Below is a small trained network, with its code and all its weights. Each question gives an input and a class and asks what happens when units are switched off, that is, made to give their printed mean instead of their output.

import numpy as np


def w(rows, s, z=0):
    codes = np.array(rows[::2]) - 128.0
    scale = np.full(codes.shape[1], s)
    scale[-1] = z or s
    return codes * scale


def norm(h):
    return h / np.sqrt((h * h).mean(-1, keepdims=True) + 1e-5)


def f(y):
    return y / 2 * (1 + np.tanh(0.7978845608 * (y + 0.044715 * y**3)))


def log_softmax(a):
    a = a - a.max(-1, keepdims=True)
    return a - np.log(np.exp(a).sum(-1, keepdims=True))


def net(x, mask):
    res = np.array(x, float).reshape(1, 8) / 4 @ E
    u = 0
    for l in range(4):
        y = f(norm(res) @ A[l][:, :-1].T + A[l][:, -1])
        res = res + np.where(mask[u : u + 3], y, B[l][:, -1]) @ B[l][:, :-1]
        u += 3
    return log_softmax(norm(res)[-1] @ U[:, :-1].T + U[:, -1])


A, B = {}, {}
E = w([
[132,124,127,130,127,130,128,132,129,132],'x0',
[17,142,254,152,145,80,136,183,142,132],'x1',
[177,88,197,153,243,175,63,41,171,148],'x2',
[131,125,132,126,129,124,131,131,132,129],'x3',
[45,53,135,66,89,106,34,97,152,113],'x4',
[124,76,125,52,185,227,115,222,91,82],'x5',
[135,56,110,253,77,137,111,145,149,52],'x6',
[130,123,129,129,131,125,128,125,122,125],'x7',
],0.0016)
A[0] = w([
[137,218,142,4,155,129,120,127,149,201,80],'0.n1',
[91,164,76,88,43,79,182,183,74,63,82],'0.n2',
[62,43,103,92,95,101,52,118,142,169,248],'0.n3',
],0.0035,0.0012)
B[0] = w([
[79,1,84,180,120,96,172,100,78,96,227],'0.n1',
[121,115,114,149,150,182,46,132,168,235,249],'0.n2',
[146,221,112,96,108,157,150,102,146,76,244],'0.n3',
],0.004,0.0017)
A[1] = w([
[30,146,246,141,144,87,139,183,142,129,27],'1.n1',
[26,148,242,148,150,84,132,179,147,134,61],'1.n2',
[40,141,251,132,130,86,147,188,129,133,2],'1.n3',
],0.003,0.0026)
B[1] = w([
[225,103,3,106,120,178,112,66,113,132,198],'1.n1',
[237,117,25,129,103,135,100,98,99,115,253],'1.n2',
[241,80,42,83,133,219,136,75,134,130,150],'1.n3',
],0.0033,0.00065)
A[2] = w([
[138,95,140,252,63,157,76,187,208,28,14],'2.n1',
[153,88,204,148,222,156,91,85,142,129,137],'2.n2',
[173,81,222,142,219,134,74,41,150,108,2],'2.n3',
],0.0028,0.0013)
B[2] = w([
[69,81,106,2,201,76,207,68,34,202,222],'2.n1',
[105,151,73,91,29,94,143,200,115,140,254],'2.n2',
[67,164,50,157,64,173,113,227,122,243,231],'2.n3',
],0.004,0.00094)
A[3] = w([
[132,93,182,68,157,151,96,218,96,66,252],'3.n1',
[94,69,154,122,181,141,114,122,136,172,23],'3.n2',
[196,176,138,204,180,141,251,193,91,157,52],'3.n3',
],0.0031,0.0026)
B[3] = w([
[173,180,190,225,127,61,169,87,158,133,255],'3.n1',
[11,161,49,45,70,158,161,109,63,167,89],'3.n2',
[40,127,151,2,87,156,30,75,169,50,200],'3.n3',
],0.0041,0.002)
U = w([
[76,154,88,150,90,175,84,229,137,235,118],'0',
[255,91,39,112,141,170,114,81,113,89,94],'1',
[48,38,130,100,170,77,207,88,36,123,88],'2',
[85,198,196,64,119,147,80,88,184,35,73],'3',
[173,156,184,206,141,86,151,140,142,125,254],'4',
],0.0064,0.0032)

Each question gives the input, the list of numbers given to net, and the class t.
The units are the neurons (one row each of A and B). Each row of codes is followed by its name. A weight is (code - 128) times the scale printed after its matrix; where a second scale follows, it is the last column's (A, B and U).
mask holds one flag per neuron, layer by layer. A switched-off neuron (its flag False) gives its mean, the last column of its row in B, instead of its output. The means were averaged over made-up inputs and are rounded, as every weight is.
A unit's drop is (log p(t) with every unit on - log p(t) with that unit switched off) / (log p(t) with every unit on - log p(t) with every unit switched off).
The circuit of an input: a set's keep is (log p(t) with only the set's units on - log p(t) with every unit switched off) / (log p(t) with every unit on - log p(t) with every unit switched off). Starting from all 12 units, units are removed one at a time, each time the one whose removal leaves the highest keep (on an exact tie, the one counted first), for as long as the keep stays at least 0.8.
units of the circuit, in order: the units of the circuit, biggest drop first
unit that matters most: the unit with the biggest drop
k most important neurons: the k neurons with the biggest drops, biggest first
k most important neurons of layer l: the k neurons of layer l with the biggest drops, biggest first
input [6,4,1,-8,5,8,-2,5], class 4: units of the circuit, in order : [3.n1; 3.n3]
input [-8,7,7,-6,-6,-1,1,1], class 0: unit that matters most : 2.n3
input [4,-7,-6,8,-8,-5,6,-2], class 3: units of the circuit, in order : [3.n3; 0.n1; 1.n2; 1.n1]
input [-7,1,-7,6,2,8,-1,-8], class 4: units of the circuit, in order : [3.n1; 2.n3]
input [5,7,4,-3,-8,0,-6,4], class 3: 4 most important neurons : [3.n3; 2.n1; 0.n2; 2.n2]
input [0,-2,4,2,-1,8,-7,3], class 4: 4 most important neurons : [3.n1; 2.n1; 0.n2; 3.n3]
input [3,-6,2,1,8,0,-4,6], class 3: units of the circuit, in order : [0.n3; 1.n2]
input [-4,4,8,-3,-6,4,-5,0], class 0: units of the circuit, in order : [2.n3; 2.n2]
input [-7,6,6,7,-8,7,1,-5], class 3: 2 most important neurons : [3.n3; 0.n2]
input [-6,-1,-7,-2,2,-6,8,3], class 2: 2 most important neurons : [2.n1; 2.n3]
input [1,0,-6,-8,-7,-3,2,2], class 3: 4 most important neurons : [3.n3; 2.n3; 2.n2; 0.n1]
input [1,7,8,1,7,-8,3,7], class 0: 2 most important neurons of layer 3 : [3.n1; 3.n3]
input [0,-2,8,-4,-7,-2,3,-2], class 0: 3 most important neurons : [2.n3; 0.n3; 2.n2]
input [-7,5,2,6,4,5,-3,-2], class 1: 3 most important neurons : [1.n1; 1.n3; 1.n2]
input [4,8,1,0,5,-2,6,0], class 1: unit that matters most : 1.n1
input [3,-6,7,5,1,8,0,-3], class 4: 3 most important neurons : [3.n1; 0.n2; 3.n3]
input [-3,6,5,7,4,-5,6,-8], class 1: units of the circuit, in order : [1.n2; 1.n1; 1.n3; 3.n1]
input [3,0,-2,0,-1,5,0,2], class 4: 2 most important neurons : [3.n1; 2.n3]
input [7,-1,0,6,-1,-7,7,6], class 2: 2 most important neurons : [2.n1; 3.n1]
input [0,-3,7,8,7,-3,-8,-6], class 2: 2 most important neurons : [0.n1; 0.n2]
input [-3,8,5,-8,-5,-6,1,-4], class 1: unit that matters most : 1.n2
input [-1,3,6,8,2,-6,2,-1], class 0: 2 most important neurons : [2.n3; 3.n1]
input [6,-3,3,3,4,4,-5,-8], class 2: 4 most important neurons : [0.n1; 3.n2; 3.n3; 1.n2]
input [-1,2,7,-7,-6,3,6,7], class 0: 2 most important neurons : [2.n3; 0.n3]
input [1,8,-7,-8,0,3,8,2], class 1: 4 most important neurons : [1.n1; 1.n2; 1.n3; 0.n1]
input [-7,-6,3,-5,8,-4,2,4], class 3: 2 most important neurons of layer 0 : [0.n3; 0.n1]
input [4,-2,-3,-4,5,1,0,6], class 3: unit that matters most : 0.n3
input [1,8,-7,2,-4,3,7,8], class 1: 2 most important neurons of layer 2 : [2.n3; 2.n2]
input [-3,-6,8,3,7,-6,1,-7], class 0: 2 most important neurons of layer 2 : [2.n3; 2.n2]
input [-6,-6,6,-6,-8,5,4,-4], class 3: 2 most important neurons of layer 0 : [0.n2; 0.n1]
